Below is a small trained network, with its code and all its weights. Each question gives an input and a class and asks what happens when units are switched off, that is, made to give their printed mean instead of their output.

import numpy as np


def w(rows, s, z=0):
    codes = np.array(rows[::2]) - 128.0
    scale = np.full(codes.shape[1], s)
    scale[-1] = z or s
    return codes * scale


def f(y):
    return np.maximum(y, 0)


def log_softmax(a):
    a = a - a.max(-1, keepdims=True)
    return a - np.log(np.exp(a).sum(-1, keepdims=True))


def net(x, mask):
    res = np.array(x, float).reshape(1, 4) / 4 @ E
    y = f(res @ A[0][:, :-1].T + A[0][:, -1])
    res = res + np.where(mask, y, B[0][:, -1]) @ B[0][:, :-1]
    return log_softmax(res[-1] @ U[:, :-1].T + U[:, -1])


A, B = {}, {}
E = w([
[62,202,102,66,255,155,158,154,58],'x0',
[110,118,183,170,107,175,51,160,22],'x1',
[131,183,70,158,37,45,131,85,66],'x2',
[122,137,142,122,133,133,96,89,139],'x3',
],0.015)
A[0] = w([
[220,80,154,208,80,155,139,99,169,254],'N1',
[93,16,165,52,156,128,189,104,253,178],'N2',
[146,150,107,242,17,49,118,94,77,160],'N3',
[62,183,92,103,37,83,126,110,46,119],'N4',
[85,193,81,136,86,13,210,60,214,191],'N5',
[169,96,254,160,163,164,65,204,94,198],'N6',
],0.0094,0.0057)
B[0] = w([
[180,66,101,80,35,160,112,169,141,218],'N1',
[149,124,91,146,131,185,192,157,172,210],'N2',
[138,210,173,78,48,84,56,96,145,250],'N3',
[74,147,110,181,145,5,108,38,100,215],'N4',
[151,147,63,69,124,119,193,87,125,250],'N5',
[100,82,187,161,133,161,93,189,119,218],'N6',
],0.014,0.021)
U = w([
[183,70,118,156,31,209,175,154,186,126],'0',
[69,189,128,68,187,198,178,209,183,254],'1',
[179,30,180,191,60,172,21,203,120,126],'2',
[65,114,217,180,170,216,124,184,16,124],'3',
[142,153,100,80,27,107,159,102,163,10],'4',
[133,156,53,118,173,51,156,95,112,140],'5',
[169,152,212,130,55,67,20,154,94,27],'6',
[42,142,145,250,118,63,67,104,44,23],'7',
],0.011,0.0065)

Each question gives the input, the list of numbers given to net, and the class t.
The units are the neurons (one row each of A and B). Each row of codes is followed by its name. A weight is (code - 128) times the scale printed after its matrix; where a second scale follows, it is the last column's (A, B and U).
mask holds one flag per neuron, in row order. A switched-off neuron (its flag False) gives its mean, the last column of its row in B, instead of its output. The means were averaged over made-up inputs and are rounded, as every weight is.
A unit's drop is (log p(t) with every unit on - log p(t) with that unit switched off) / (log p(t) with every unit on - log p(t) with every unit switched off).
most important unit: the unit with the biggest drop
top k neurons: the k neurons with the biggest drops, biggest first
drop when u is switched off: that unit's drop, to one decimal
input [-2,-8,-2,6], class 0: most important unit => N2
input [1,0,7,-5], class 5: top 2 neurons => N4, N5
input [-1,-8,-2,1], class 0: top 2 neurons => N2, N3
input [0,3,-5,-8], class 2: top 2 neurons => N5, N4
input [1,2,6,6], class 7: top 2 neurons => N4, N1
input [4,-7,2,8], class 5: top 2 neurons => N3, N1
input [1,7,-3,8], class 3: top 2 neurons => N1, N3
input [-6,7,0,7], class 2: top 2 neurons => N6, N1
input [0,-6,-1,0], class 0: top 3 neurons => N4, N3, N2
input [5,7,0,-4], class 3: top 2 neurons => N3, N6
input [-4,0,-4,8], class 0: top 2 neurons => N2, N3
input [4,2,-4,-3], class 3: drop when N5 is switched off => 0.1
input [5,2,5,-3], class 7: drop when N1 is switched off => 0.0
input [4,2,3,8], class 7: most important unit => N5
input [0,-8,-4,-1], class 0: drop when N2 is switched off => 0.4
input [3,5,-6,5], class 3: drop when N1 is switched off => 0.3
input [-7,2,6,-1], class 6: top 2 neurons => N3, N2
input [7,-1,-1,-3], class 1: top 2 neurons => N4, N6
